Moves between states:
zo: zeta->gopu, fede->razi, setu->gote, nada->sude, sapa->nafe, loru->rapu, bosu->gofa, vifi->nudi, fuli->bosu, zepe->naku, lafi->kuvi, kite->bise, nozu->zepe, rafe->fuze, meto->mose, liso->mosu, siro->gudi, pogi->fede, gote->dera, fade->gafu, sogu->zosi, zosi->loza, refe->sogu, sona->tasi, save->lemo, fema->zafe, lemo->buzo, tave->bevi, pela->begu, rofa->dako, safe->fade, nutu->vefu, demo->lizu, nudi->lafi, bemo->noma, gudi->rafi, luba->nani, rafi->gavo, nafe->loda, timi->nutu, fima->pela, tani->fuli, razi->rafe, pote->tave, rapu->bopo, resu->fegu, numi->line, seku->kizo, nade->nozu, naku->zodu, pili->bemo, tasi->nila, noma->loru, tipo->vifi, memo->pogi, line->seku, zeki->kite, nila->pili, veki->liso, bise->dari, dako->refe, loza->tipo, fuze->rudu, kuvi->memo, lizu->setu, gopu->numi, sude->safe, dari->fibu, fegu->siro, nani->fubo, bevi->mupa, kaba->timi, gafu->rofa, dera->vidu, mose->zeki, gofa->nufa, gavo->meto, fubo->sapa, vidu->nada, mosu->nade, rudu->suga, buzo->fema, begu->pote, kizo->tani, zafe->fima, fibu->vupa, loda->kaba, nufa->veki, zodu->demo, vupa->luba, vefu->sona, suga->resu, mupa->zeta, bopo->save
se: zeta->buzo, fede->sogu, setu->veki, nada->nozu, sapa->mose, loru->kaba, bosu->bevi, vifi->safe, fuli->tave, zepe->tani, lafi->gafu, kite->suga, nozu->kizo, rafe->loza, meto->rafe, liso->numi, siro->memo, pogi->refe, gote->liso, fade->zodu, sogu->dera, zosi->vidu, refe->gote, sona->luba, save->vefu, fema->nila, lemo->sona, tave->bopo, pela->noma, rofa->lizu, safe->naku, nutu->fibu, demo->gofa, nudi->fade, bemo->nafe, gudi->pogi, luba->rafi, rafi->fede, nafe->zeki, timi->dari, fima->bemo, tani->pote, razi->zosi, pote->rapu, rapu->timi, resu->lafi, numi->zafe, seku->pela, nade->seku, naku->fuli, pili->sapa, tasi->nani, noma->loda, tipo->sude, memo->dako, line->fima, zeki->rudu, nila->fubo, veki->gopu, bise->resu, dako->setu, loza->nada, fuze->tipo, kuvi->rofa, lizu->nufa, gopu->fema, sude->zepe, dari->fegu, fegu->kuvi, nani->gavo, bevi->save, kaba->bise, gafu->demo, dera->mosu, mose->fuze, gofa->mupa, gavo->razi, fubo->meto, vidu->nade, mosu->line, rudu->vifi, buzo->tasi, begu->loru, kizo->begu, zafe->pili, fibu->siro, loda->kite, nufa->zeta, zodu->bosu, vupa->gudi, vefu->vupa, suga->nudi, mupa->lemo, bopo->nutu
ko: zeta->sona, fede->gote, setu->zeta, nada->seku, sapa->rafe, loru->kite, bosu->bopo, vifi->zepe, fuli->rapu, zepe->begu, lafi->zodu, kite->vifi, nozu->pela, rafe->vidu, meto->zosi, liso->fema, siro->rofa, pogi->setu, gote->gopu, fade->fuli, sogu->liso, zosi->mosu, refe->veki, sona->gudi, save->fibu, fema->nani, lemo->vupa, tave->timi, pela->nafe, rofa->gofa, safe->tani, nutu->fegu, demo->bevi, nudi->naku, bemo->mose, gudi->dako, luba->pogi, rafi->refe, nafe->fuze, timi->resu, fima->sapa, tani->loru, razi->dera, pote->kaba, rapu->bise, resu->fade, numi->nila, seku->bemo, nade->fima, naku->pote, pili->meto, tasi->rafi, noma->zeki, tipo->nozu, memo->lizu, line->pili, zeki->tipo, nila->gavo, veki->buzo, bise->nudi, dako->nufa, loza->nade, fuze->nada, kuvi->demo, lizu->mupa, gopu->tasi, sude->kizo, dari->lafi, fegu->gafu, nani->fede, bevi->nutu, kaba->suga, gafu->bosu, dera->numi, mose->loza, gofa->save, gavo->sogu, fubo->razi, vidu->line, mosu->zafe, rudu->sude, buzo->luba, begu->loda, kizo->noma, zafe->fubo, fibu->kuvi, loda->rudu, nufa->lemo, zodu->tave, vupa->memo, vefu->siro, suga->safe, mupa->vefu, bopo->dari
ri: zeta->refe, fede->nila, setu->rafi, nada->zeki, sapa->seku, loru->naku, bosu->kuvi, vifi->kaba, fuli->lafi, zepe->suga, lafi->nutu, kite->pote, nozu->rudu, rafe->bemo, meto->fima, liso->razi, siro->lemo, pogi->tasi, gote->gavo, fade->dari, sogu->fubo, zosi->sapa, refe->nani, sona->veki, save->lizu, fema->dera, lemo->setu, tave->gafu, pela->sude, rofa->vupa, safe->bise, nutu->gofa, demo->siro, nudi->timi, bemo->nozu, gudi->buzo, luba->gopu, rafi->fema, nafe->kizo, timi->bosu, fima->nada, tani->nudi, razi->pili, pote->fade, rapu->zodu, resu->bopo, numi->zosi, seku->tipo, nade->fuze, naku->resu, pili->nade, tasi->liso, noma->zepe, tipo->loda, memo->sona, line->loza, zeki->begu, nila->mosu, veki->fede, bise->tave, dako->luba, loza->nafe, fuze->noma, kuvi->vefu, lizu->gudi, gopu->sogu, sude->kite, dari->bevi, fegu->save, nani->numi, bevi->rofa, kaba->fuli, gafu->fibu, dera->meto, mose->pela, gofa->memo, gavo->zafe, fubo->line, vidu->mose, mosu->rafe, rudu->loru, buzo->gote, begu->safe, kizo->vifi, zafe->vidu, fibu->mupa, loda->tani, nufa->pogi, zodu->fegu, vupa->zeta, vefu->nufa, suga->rapu, mupa->dako, bopo->demo
ki: zeta->memo, fede->buzo, setu->vupa, nada->sapa, sapa->mosu, loru->sude, bosu->resu, vifi->noma, fuli->suga, zepe->zeki, lafi->rapu, kite->kizo, nozu->mose, rafe->zafe, meto->numi, liso->rafi, siro->bevi, pogi->lemo, gote->luba, fade->kaba, sogu->tasi, zosi->nila, refe->sona, sona->lizu, save->gafu, fema->refe, lemo->rofa, tave->nudi, pela->loza, rofa->nutu, safe->loda, nutu->zodu, demo->dari, nudi->loru, bemo->vidu, gudi->mupa, luba->nufa, rafi->zeta, nafe->nade, timi->naku, fima->zosi, tani->rudu, razi->fema, pote->vifi, rapu->safe, resu->pote, numi->fede, seku->rafe, nade->meto, naku->kite, pili->dera, tasi->setu, noma->nada, tipo->bemo, memo->save, line->razi, zeki->seku, nila->gote, veki->gudi, bise->tani, dako->vefu, loza->pili, fuze->fima, kuvi->bopo, lizu->fibu, gopu->pogi, sude->nafe, dari->fuli, fegu->tave, nani->veki, bevi->lafi, kaba->zepe, gafu->timi, dera->nani, mose->line, gofa->fegu, gavo->gopu, fubo->liso, vidu->fubo, mosu->gavo, rudu->pela, buzo->dako, begu->tipo, kizo->fuze, zafe->sogu, fibu->bosu, loda->nozu, nufa->siro, zodu->bise, vupa->gofa, vefu->demo, suga->begu, mupa->kuvi, bopo->fade
gu: zeta->pogi, fede->fema, setu->luba, nada->nafe, sapa->nade, loru->safe, bosu->fegu, vifi->loru, fuli->resu, zepe->kite, lafi->bopo, kite->tani, nozu->zeki, rafe->fima, meto->line, liso->gavo, siro->mupa, pogi->buzo, gote->nani, fade->timi, sogu->nila, zosi->pili, refe->tasi, sona->setu, save->rofa, fema->sogu, lemo->dako, tave->lafi, pela->tipo, rofa->vefu, safe->kaba, nutu->demo, demo->fibu, nudi->rapu, bemo->nada, gudi->zeta, luba->veki, rafi->gopu, nafe->nozu, timi->zodu, fima->loza, tani->suga, razi->zafe, pote->nudi, rapu->fade, resu->tave, numi->razi, seku->fuze, nade->mose, naku->bise, pili->vidu, tasi->gote, noma->sude, tipo->noma, memo->lemo, line->rafe, zeki->kizo, nila->dera, veki->rafi, bise->fuli, dako->sona, loza->bemo, fuze->pela, kuvi->save, lizu->vupa, gopu->fede, sude->loda, dari->bosu, fegu->bevi, nani->liso, bevi->kuvi, kaba->naku, gafu->nutu, dera->fubo, mose->seku, gofa->siro, gavo->numi, fubo->mosu, vidu->sapa, mosu->meto, rudu->begu, buzo->refe, begu->vifi, kizo->rudu, zafe->zosi, fibu->gofa, loda->zepe, nufa->gudi, zodu->dari, vupa->nufa, vefu->lizu, suga->pote, mupa->memo, bopo->gafu

The rows follow the links: the fewer symbols apart two states are, the more alike their rows tend to be.

Each row is also shifted at random along 7 hidden directions that mean nothing.

Known rows, each with its state:
-29 -14 -8 0 6 -14 10 11 1 19 4 13 8 -12 -17 -6 -1 16 -4 10 -3 5 12 -4 7 -21 12 24 4 -3 25 -14 7 -4 -1 11
state: noma
-8 10 -4 3 -8 -1 19 19 20 3 6 1 1 -10 4 -12 -4 17 25 13 -8 -5 12 -4 18 5 4 -17 4 -3 8 -16 7 -6 3 23
state: zosi
-36 16 4 -2 -11 -8 2 -18 4 -34 9 -3 1 7 6 4 -19 3 -6 4 8 -20 0 11 8 15 6 -27 -1 18 -23 -15 3 -7 0 -2
state: luba
9 -10 7 -6 3 -3 -21 -30 -17 13 -18 -4 -9 4 -10 2 7 -27 -4 -15 5 -1 -14 6 -17 -7 -15 18 10 23 -3 16 -10 3 0 -1
state: fegu
22 -14 -1 -2 17 -13 0 -25 -19 15 -13 22 -21 14 -25 -8 -4 -18 9 2 -5 -23 2 16 -10 -14 16 22 20 28 2 7 13 -18 2 13
state: dari
11 17 2 8 -16 0 16 8 20 -2 16 -4 -8 11 5 8 -5 -5 -6 11 16 -10 19 2 16 18 2 5 -12 -10 -7 3 -17 -1 -1 10
state: liso
-1 8 -2 0 -14 -10 14 2 21 -5 7 -2 6 -11 2 -2 -8 13 9 11 1 -7 8 -3 18 5 2 -13 1 7 3 -17 -2 -1 1 14
state: fubo
16 -4 2 3 11 -3 -4 -12 -23 -25 13 14 -6 27 -4 -1 -5 -6 -31 -1 3 -7 -3 5 -20 9 25 0 -7 -3 -16 23 7 -1 -3 -16
state: bosu
21 8 -3 2 -9 0 12 15 20 -10 9 -5 10 -13 10 5 -7 16 -2 8 2 3 7 -3 17 3 -2 -11 -9 -12 -1 -19 -4 -1 0 -4
state: zafe
-8 -7 -6 -9 -12 -13 9 -13 18 13 -7 1 15 -17 -9 17 3 8 13 13 0 0 2 -13 14 -1 1 5 5 16 17 -7 -7 9 4 4
state: nade
-1 -18 -3 -5 18 -2 -18 12 -23 -21 1 4 25 -25 4 -19 -6 29 -21 -12 -20 26 -21 -7 -15 -28 0 -17 -1 -9 6 -23 24 2 -3 -21
state: suga
25 -7 -1 -7 -15 -13 -2 -7 16 -3 2 -9 27 -25 2 14 0 15 -16 5 5 17 -7 -19 9 -3 -9 -2 -8 3 11 -10 -15 18 0 -12
state: sapa
30 10 0 -4 1 4 5 -11 8 -13 -13 -1 -5 -5 8 17 -18 -1 14 -1 2 -23 0 21 15 -3 -9 -13 4 14 -20 -31 7 -21 3 -15
state: buzo
-15 -8 -5 -2 18 14 -2 4 -15 20 -15 10 -14 14 -7 0 13 -10 24 -4 -12 -2 -1 4 -13 -4 8 11 10 -4 6 18 14 -5 3 -1
state: fuli
16 19 4 6 -7 5 8 13 13 -20 9 -6 -4 -1 17 -17 -10 8 13 3 -5 -9 2 3 10 15 -4 -35 0 -2 -15 -12 6 -7 1 12
state: gote
5 10 -3 2 -10 4 10 22 18 -15 13 -6 13 -10 16 -7 -2 23 7 8 -8 9 2 -15 10 13 2 -31 -7 -16 1 -7 3 7 1 3
state: meto
36 -18 -8 -5 17 9 4 6 -4 43 -24 11 -9 -4 -14 11 18 -9 28 2 -11 4 3 -1 -4 -18 -1 33 11 -5 23 11 5 -4 4 -2
state: kite
3 -1 8 10 9 8 -17 10 -20 5 5 -6 -13 10 0 -11 3 -18 -32 -18 12 12 0 12 -15 -13 -16 28 -9 -18 -7 7 -10 -3 -7 -2
state: nutu
20 -17 -7 -6 7 -10 9 -20 -8 13 -6 21 -4 15 -19 5 13 -3 15 14 -12 -8 0 -12 -12 8 31 6 12 15 14 33 9 8 5 5
state: loru
-17 4 7 13 12 0 -8 12 -21 -10 14 4 -17 13 -2 -35 -10 -6 -20 -10 2 -4 4 15 -11 -10 2 4 0 -6 -10 -4 9 -15 -6 17
state: kuvi
53 3 8 5 8 3 -12 -6 -14 -9 -3 0 -15 8 3 -17 -6 -16 -9 -12 0 -6 -7 14 -11 -3 -8 -4 3 5 -17 2 1 -11 -2 2
state: siro
-1 19 8 6 -9 15 -5 -1 3 -14 7 -14 -12 22 17 6 3 -20 -6 -8 13 -5 0 4 -5 27 -9 -11 -11 -9 -24 21 -15 6 -2 -5
state: gudi
32 -20 -3 -5 17 -11 -3 -9 -18 4 -5 19 0 -1 -15 -14 1 4 1 2 -17 0 -7 -4 -15 -15 18 3 13 12 11 7 17 -3 2 3
state: pote
-6 -4 -7 -6 -5 -2 10 4 11 -5 5 3 17 -7 2 10 6 20 8 13 -9 8 -1 -20 3 10 16 -15 -3 -6 12 7 4 14 3 -6
state: nada
-1 11 0 -1 -13 -7 12 -1 21 5 -3 -3 -3 -11 1 -12 -6 5 30 10 -4 -14 7 1 20 5 -6 -16 12 18 3 -18 1 -8 4 28
state: nila
-20 -20 -4 -11 8 -8 -9 -6 -11 12 -14 5 15 -23 -10 -11 6 13 13 -3 -18 13 -14 -11 -7 -22 0 -2 15 15 21 -8 14 5 2 3
state: vifi
-15 12 -2 -3 -12 -1 10 2 20 -14 4 -6 9 -10 11 6 -8 15 16 8 -2 -7 3 -3 18 11 0 -27 0 5 -4 -18 2 -1 4 2
state: dera
1 -11 7 2 13 -12 -23 -2 -28 -8 -1 3 -1 -13 -7 -49 -8 2 -13 -17 -13 9 -17 7 -16 -28 -10 -8 14 16 1 -17 18 -10 -4 19
state: bopo
59 5 8 -4 -10 -20 -3 -33 0 -41 9 3 4 1 4 -5 -22 1 -21 2 4 -17 -11 4 1 13 7 -32 1 31 -25 -8 -1 -3 0 -5
state: pogi
11 0 1 4 23 25 -12 18 -20 6 -16 -1 -16 5 8 -11 5 -9 16 -18 -13 3 -8 15 -14 -13 -11 -2 6 -15 -9 -1 17 -14 1 -10
state: gafu
-9 8 0 0 -15 2 2 13 22 0 3 -15 14 -21 12 2 1 13 4 1 3 13 1 -10 15 2 -16 -10 -6 -8 6 -16 -10 9 0 2
state: mosu
-26 -2 -2 -6 -17 -9 1 -3 20 20 -7 -11 14 -25 -2 -2 7 8 20 5 -2 9 -1 -15 15 -4 -16 -1 8 14 20 -11 -10 11 3 19
state: rafe
19 -9 0 2 27 15 -14 21 -25 2 -12 4 -6 -9 4 -30 1 6 12 -17 -24 11 -14 10 -16 -26 -8 -10 11 -10 0 -14 27 -15 0 -2
state: tave

In each set, the symbols that take the first to the second take the third to the fourth, perhaps in another order. Give the fourth.
Answers are names.
-23 -12 -3 -4 6 0 -9 -4 -16 -9 4 5 13 5 -2 2 10 8 -13 -2 -7 15 -12 -16 -19 4 15 -5 -4 -5 5 21 6 17 -1 -15
: -25 -9 -1 -5 19 6 -17 4 -26 -25 -2 5 12 -6 6 -21 -1 20 -1 -12 -24 12 -22 -4 -21 -9 10 -32 6 -1 -3 -4 29 1 0 -14
:: -9 -11 -6 -6 0 -5 0 5 1 -8 6 3 23 -14 0 -1 5 24 -6 5 -12 19 -9 -21 -4 -3 11 -13 -2 -6 15 1 7 16 0 -8
: zepe

-31 5 7 -6 -4 -3 -17 -26 -9 -21 -8 -9 2 -1 4 8 -13 -8 -10 -13 9 -9 -13 14 -2 -1 -13 -12 2 23 -21 -16 -1 -6 -1 -13
: -2 8 9 -5 -10 -4 -17 -32 -7 -28 -1 -10 1 9 7 5 -5 -14 -13 -10 9 -8 -16 3 -8 17 -7 -21 0 22 -24 9 -8 6 0 -11
:: -19 -7 -15 -13 14 23 8 11 1 0 -19 8 13 -3 9 27 12 22 44 6 -27 3 -9 -11 -3 7 17 -26 6 -12 7 3 28 6 9 -31
: rudu

-12 -7 -2 -1 18 8 -2 -8 -17 21 -18 11 -21 14 -13 10 2 -21 10 -7 2 -14 5 22 -6 -16 -1 31 10 5 -2 1 7 -18 1 -5
: 42 -2 8 -6 -4 -6 -11 -42 -7 9 -19 -1 -18 15 -10 12 3 -36 6 -6 10 -19 -9 11 -8 9 -9 12 12 34 -14 21 -14 -2 2 2
:: -5 -14 -1 0 15 -3 -8 0 -20 14 -4 9 -5 4 -13 -11 6 -6 -7 -6 -4 6 -2 2 -14 -17 4 22 6 0 10 8 7 -3 -2 4
: fegu

6 -14 0 0 15 -6 -3 -11 -20 12 -2 13 -9 15 -18 14 -2 -15 -28 -3 12 -5 6 14 -11 -16 9 44 -3 -1 0 8 -3 -8 -3 -14
: -1 1 1 8 15 8 0 6 -22 -6 7 13 -21 30 -2 -27 7 -8 10 0 -14 -9 -1 2 -21 13 22 -13 8 -6 -7 31 19 -4 1 14
:: 1 -12 -6 -1 8 -1 1 8 -8 3 4 9 6 0 -5 -14 12 12 4 5 -15 12 -4 -17 -12 0 17 -6 3 -7 16 18 11 11 1 6
: loru

-30 -1 1 4 17 -2 -1 0 -24 -12 6 16 -14 17 -8 -18 -11 0 -6 -3 -6 -15 3 17 -11 -8 17 -1 6 4 -9 -3 22 -18 -1 4
: 20 -13 2 1 17 -3 -10 -1 -24 -1 -1 11 -4 4 -9 -13 -2 -2 -18 -8 -6 5 -6 6 -16 -17 5 12 2 -2 1 4 10 -7 -3 -6
:: 3 21 5 10 1 29 -2 17 0 -12 6 -13 -15 25 21 23 1 -17 -12 -10 16 -4 7 15 -2 19 -10 4 -21 -33 -28 12 -12 -4 -3 -26
: siro

-21 18 9 12 -9 -2 1 10 7 4 9 -10 -17 2 1 -25 -9 -12 -2 -4 12 -10 12 14 11 -1 -18 6 1 2 -7 -14 -9 -14 -3 32
: -18 16 6 13 -16 -15 13 3 15 7 19 -2 -15 7 -7 -18 -12 -9 -10 10 20 -16 24 10 19 4 -3 16 -1 6 -1 -10 -17 -12 -3 40
:: -1 -6 -6 2 -4 -6 11 13 9 0 17 4 16 -4 -3 10 4 17 -23 12 6 14 10 -16 4 2 15 12 -16 -21 14 6 -8 13 -2 -7
: kizo

19 -3 9 1 7 -4 -23 -12 -21 -17 -2 -5 -1 -3 2 -15 -7 -9 -26 -18 2 5 -16 9 -14 -11 -14 -4 0 9 -14 -5 0 -4 -4 -7
: -14 -1 7 0 -3 -13 -7 -34 -18 -8 5 8 -16 31 -13 -13 3 -23 -6 0 4 -16 -5 0 -19 21 18 -3 9 27 -10 38 -2 5 0 18
:: -2 9 14 -2 -16 -8 -22 -21 2 -1 -8 -22 -4 -15 6 -27 -2 -16 6 -16 3 2 -16 2 0 0 -35 -17 12 31 -8 -9 -12 2 0 26
: dako

-43 19 6 -3 -11 22 -17 -4 6 -18 -9 -27 4 -3 25 16 0 -8 10 -17 8 4 -15 5 2 16 -29 -27 -7 -2 -23 -6 -8 6 1 -20
: 16 10 0 -4 -15 -6 8 -5 19 -22 4 -4 13 -12 11 -4 -7 17 17 10 -9 -4 -6 -12 12 18 4 -42 3 13 -4 -8 4 6 4 5
:: 34 7 7 -11 -19 -7 -13 -40 8 -38 -4 -14 15 -3 14 23 -10 -5 -14 -4 9 -6 -20 -5 1 23 -9 -34 -5 26 -26 2 -13 14 2 -27
: zosi

-16 6 -1 -6 -15 0 -1 2 19 -16 0 -15 25 -26 16 9 -7 21 4 0 -1 11 -9 -9 15 2 -15 -28 -5 2 -1 -27 -3 9 1 -12
: -28 -4 -10 -9 -8 1 14 -4 19 18 -7 1 11 -4 -5 37 10 5 17 14 4 1 9 -11 12 7 8 14 -3 -2 16 6 -8 12 5 -12
:: 21 13 5 9 -16 4 1 23 22 20 2 -20 -5 -18 10 -25 6 -3 15 -3 2 12 6 -8 14 1 -30 -3 0 -9 9 -7 -17 4 -1 33
: fima

12 -8 -11 5 21 11 19 34 0 34 -7 18 -14 1 -10 -19 11 10 40 10 -23 -1 14 -1 2 -14 15 11 14 -18 25 1 24 -14 4 21
: -5 -4 2 -3 12 8 -11 -11 -20 -1 -11 4 -11 14 -3 2 4 -14 4 -9 -5 -5 -9 8 -16 0 2 2 6 6 -9 13 8 -3 1 -11
:: -18 14 2 6 -4 9 2 19 16 9 -2 -16 -3 -16 9 17 -14 -3 -11 -8 21 -1 15 24 24 -19 -32 26 -12 -16 -7 -45 -15 -19 -4 -8
: mose

8 5 -2 -6 -18 -14 14 -17 22 -4 2 0 7 -6 -2 11 -6 5 12 17 4 -13 5 -8 17 15 7 -13 4 19 1 -5 -7 5 4 8
: 18 -15 -6 1 6 -8 6 17 1 10 8 8 13 -14 -7 -3 0 18 -18 6 -2 17 6 -9 2 -19 8 19 -7 -17 20 -8 1 3 -2 -3
:: -19 -11 -9 -11 5 1 5 -8 -5 -6 -7 13 11 4 -3 5 12 15 25 10 -22 1 -10 -20 -11 13 28 -25 10 8 10 22 20 13 6 -7
: bopo

-55 21 5 8 -12 10 1 19 16 9 3 -21 -8 -8 12 -9 -4 -5 10 -7 12 0 11 10 18 0 -29 1 -4 -9 -4 -21 -12 -8 -2 21
: 3 3 1 -4 -13 -22 7 -18 16 -15 4 -1 13 -17 -4 20 -26 9 -22 7 17 -13 7 12 24 -11 -6 6 -5 19 -7 -42 -10 -11 -1 -10
:: 10 -2 6 13 13 10 -10 20 -23 0 14 1 -14 18 2 -25 9 -10 -27 -12 2 13 1 1 -22 -2 1 13 -9 -26 -3 26 -1 2 -7 4
: fegu

-35 9 6 -3 -8 -8 -4 -31 -2 -13 -3 -2 -8 11 -4 11 -12 -15 -2 -2 13 -23 -1 17 4 8 -2 -3 5 28 -19 -6 -4 -8 1 0
: -36 16 6 5 -23 -12 0 1 15 -26 22 -14 12 -8 11 -20 -10 13 -15 3 8 5 0 -11 11 16 -5 -28 -7 5 -6 -9 -10 10 -3 20
:: -8 18 -4 -2 -6 16 14 6 20 -7 -6 -7 -2 2 14 31 -8 2 21 6 6 -16 9 13 20 12 -5 -12 -6 -8 -16 -19 -1 -10 4 -18
: fima

9 12 7 -3 -11 6 -8 -12 11 7 -18 -16 -10 -8 8 -2 -1 -16 27 -8 2 -10 -7 9 9 4 -28 -12 10 20 -11 -10 -9 -5 3 11
: -36 25 -2 8 -2 24 15 23 15 -8 6 -8 -10 14 17 32 -10 -2 0 2 18 -14 20 22 19 11 -6 6 -18 -29 -21 -18 -5 -15 -1 -22
:: 21 -14 -12 -15 -1 -18 18 -20 16 10 -15 16 15 -18 -16 33 -8 17 17 20 -5 -14 5 -1 18 -12 16 6 10 23 15 -23 9 -6 7 -14
: nada

2 9 1 1 -17 -2 11 4 26 30 -7 -9 -8 -11 -2 -5 8 -8 32 8 3 -4 10 -5 20 5 -16 7 8 9 14 -3 -16 2 2 33
: -26 -6 -8 -10 -13 -19 15 -18 20 1 3 5 20 -11 -11 46 -10 12 -16 18 19 -7 12 -2 22 -3 10 24 -9 10 9 -19 -13 4 1 -20
:: -45 18 5 0 -17 13 -8 7 20 12 -11 -27 -1 -17 15 -2 4 -7 26 -10 6 4 -3 3 16 4 -38 -11 3 3 -2 -17 -13 2 1 14
: dera

-2 22 5 12 -13 2 15 9 15 -3 16 -3 -19 17 4 -10 -5 -10 5 8 11 -17 18 7 13 21 2 -4 -4 -5 -11 6 -9 -7 -1 25
: -68 9 -8 -5 -7 10 11 17 22 8 -9 -9 12 -20 9 15 -2 20 32 6 -4 0 6 0 23 -4 -10 -10 2 -5 10 -32 6 -4 5 0
:: 44 -21 -9 -3 15 -15 16 0 -3 26 -6 26 -4 -3 -24 -4 2 6 10 15 -12 -8 10 0 1 -20 22 25 13 7 23 0 13 -10 3 11
: timi

-4 9 5 -6 -8 0 -8 -27 4 -18 -10 -10 1 0 7 26 -12 -11 -4 -6 13 -13 -7 15 7 6 -14 -9 -2 19 -23 -15 -8 -5 2 -22
: -44 15 0 -6 -20 -6 8 -13 19 -22 4 -7 10 -4 9 3 -7 11 19 9 -1 -12 -2 -7 15 23 3 -38 4 20 -9 -9 1 6 4 10
:: -14 12 0 1 17 28 -4 11 -14 -21 -10 -1 -12 14 17 8 -7 -2 15 -12 -8 -11 -6 21 -6 4 -1 -23 -1 -13 -26 -10 22 -18 2 -27
: buzo

-9 -10 3 6 11 -11 -9 -2 -23 -1 11 11 -8 11 -13 -36 2 -3 -16 -4 -6 4 -3 -3 -20 -8 15 5 7 5 6 17 9 0 -4 22
: 12 19 6 5 -5 10 -2 2 1 -30 8 -9 -6 12 18 -3 -9 -3 -3 -4 3 -8 -4 7 -1 20 -3 -29 -8 -5 -27 1 1 -3 -1 -8
:: -8 -10 -3 -1 9 12 -8 11 -11 20 -8 -1 -1 2 -1 -7 22 -3 12 -7 -11 19 -7 -14 -17 0 0 7 3 -14 16 28 3 14 0 1
: vefu

-29 2 5 2 14 5 -15 3 -19 -13 -6 -2 -5 -3 3 -16 -13 -1 -7 -17 -3 -3 -8 21 -6 -18 -11 -5 5 3 -14 -24 16 -18 -2 -5
: -12 -14 0 -3 12 -16 -8 -22 -24 -7 0 16 -2 9 -18 -7 -6 -4 -18 -2 -1 -8 -5 7 -15 -12 17 10 8 19 -1 4 12 -5 -1 -1
:: -24 -3 8 -1 2 -3 -19 -22 -18 -2 -5 -4 -5 8 -5 1 0 -20 -20 -14 11 -1 -10 10 -12 -6 -11 15 1 13 -10 6 -9 0 -3 -5
: resu

